Below are the code and all the weights of a small trained network. Each question names an input and a class and asks about switching units off, where a switched-off unit gives its printed mean instead of its output.

import numpy as np


def w(rows, s, z=0):
    codes = np.array(rows[::2]) - 128.0
    scale = np.full(codes.shape[1], s)
    scale[-1] = z or s
    return codes * scale


def f(y):
    return np.maximum(y, 0)


def log_softmax(a):
    a = a - a.max(-1, keepdims=True)
    return a - np.log(np.exp(a).sum(-1, keepdims=True))


def net(x, mask):
    res = np.array(x, float).reshape(1, 2) / 4 @ E
    y = f(res @ A[0][:, :-1].T + A[0][:, -1])
    res = res + np.where(mask, y, B[0][:, -1]) @ B[0][:, :-1]
    return log_softmax(res[-1] @ U[:, :-1].T + U[:, -1])


A, B = {}, {}
E = w([
[45,177,120,200,20,53,93],'x0',
[87,233,254,104,253,78,162],'x1',
],0.0076)
A[0] = w([
[119,111,84,82,186,179,141,187],'neuron 0',
[139,8,85,145,94,215,60,68],'neuron 1',
[128,107,130,72,155,198,157,84],'neuron 2',
[196,182,143,162,149,64,189,254],'neuron 3',
[167,80,107,162,35,229,122,128],'neuron 4',
[211,53,56,105,80,111,142,174],'neuron 5',
[209,64,156,75,179,176,152,134],'neuron 6',
[76,185,178,106,190,103,208,111],'neuron 7',
[109,163,228,74,158,110,171,71],'neuron 8',
[77,115,165,135,99,82,93,100],'neuron 9',
[99,186,104,84,190,92,150,187],'neuron 10',
[228,32,174,134,176,109,139,115],'neuron 11',
[113,179,209,119,154,104,152,75],'neuron 12',
[25,142,150,150,82,120,116,82],'neuron 13',
[44,147,156,241,76,85,114,233],'neuron 14',
[177,106,137,71,174,223,123,74],'neuron 15',
[192,124,131,62,164,184,131,220],'neuron 16',
[13,185,81,194,58,2,133,51],'neuron 17',
[221,101,59,140,21,205,112,84],'neuron 18',
[237,103,106,38,211,198,237,76],'neuron 19',
],0.0066,0.0072)
B[0] = w([
[201,207,80,162,78,107,97,202],'neuron 0',
[75,155,234,190,143,153,165,202],'neuron 1',
[136,60,200,208,101,81,22,158],'neuron 2',
[131,254,73,119,142,141,156,239],'neuron 3',
[69,216,169,148,148,141,163,214],'neuron 4',
[81,206,137,143,139,147,210,228],'neuron 5',
[170,173,132,178,119,97,70,210],'neuron 6',
[80,181,180,176,168,131,178,210],'neuron 7',
[61,138,218,153,148,135,138,188],'neuron 8',
[127,111,156,124,89,101,96,154],'neuron 9',
[103,226,120,117,152,168,179,209],'neuron 10',
[138,160,139,201,44,80,84,180],'neuron 11',
[98,108,221,153,149,159,137,179],'neuron 12',
[173,61,185,211,63,97,64,163],'neuron 13',
[202,210,55,166,84,83,108,254],'neuron 14',
[132,83,191,202,71,81,70,178],'neuron 15',
[161,201,50,149,116,88,115,235],'neuron 16',
[135,102,185,211,98,83,78,205],'neuron 17',
[83,136,198,137,140,133,171,218],'neuron 18',
[121,122,179,177,58,52,121,222],'neuron 19',
],0.0079,0.0086)
U = w([
[183,149,140,173,67,37,10,66],'0',
[13,163,192,143,142,162,241,82],'1',
[194,188,1,112,110,120,175,255],'2',
[128,60,111,69,134,206,106,94],'3',
[185,34,195,77,155,184,124,104],'4',
[149,51,85,140,165,169,123,80],'5',
[112,116,150,36,120,174,65,85],'6',
],0.0099,0.008)

Each question gives the input, the list of numbers given to net, and the class t.
The units are the neurons (one row each of A and B). Each row of codes is followed by its name. A weight is (code - 128) times the scale printed after its matrix; where a second scale follows, it is the last column's (A, B and U).
mask holds one flag per neuron, in row order. A switched-off neuron (its flag False) gives its mean, the last column of its row in B, instead of its output. The means were averaged over made-up inputs and are rounded, as every weight is.
A unit's drop is (log p(t) with every unit on - log p(t) with that unit switched off) / (log p(t) with every unit on - log p(t) with every unit switched off).
The circuit of an input: a set's keep is (log p(t) with only the set's units on - log p(t) with every unit switched off) / (log p(t) with every unit on - log p(t) with every unit switched off). Starting from the 12 units with the biggest drops (on a tie, the unit counted first), units are removed one at a time, each time the one whose removal leaves the highest keep (on an exact tie, the one counted first), for as long as the keep stays at least 0.8.
units of the circuit, in order: the units of the circuit, biggest drop first
top k neurons: the k neurons with the biggest drops, biggest first
drop when u is switched off: that unit's drop, to one decimal
input [-6,-7], class 1: units of the circuit, in order : [neuron 1]
input [-3,-2], class 2: units of the circuit, in order : [neuron 17; neuron 8]
input [-4,-5], class 1: top 3 neurons : [neuron 5; neuron 14; neuron 1]
input [-7,-7], class 0: top 2 neurons : [neuron 6; neuron 0]
input [-8,8], class 0: top 2 neurons : [neuron 6; neuron 19]
input [-3,0], class 2: top 2 neurons : [neuron 17; neuron 13]
input [0,3], class 2: top 2 neurons : [neuron 1; neuron 18]
input [-3,-1], class 2: top 2 neurons : [neuron 17; neuron 13]
input [3,3], class 2: drop when neuron 4 is switched off : 0.1
input [3,-2], class 2: drop when neuron 6 is switched off : 0.1
input [-4,2], class 0: drop when neuron 13 is switched off : -0.1
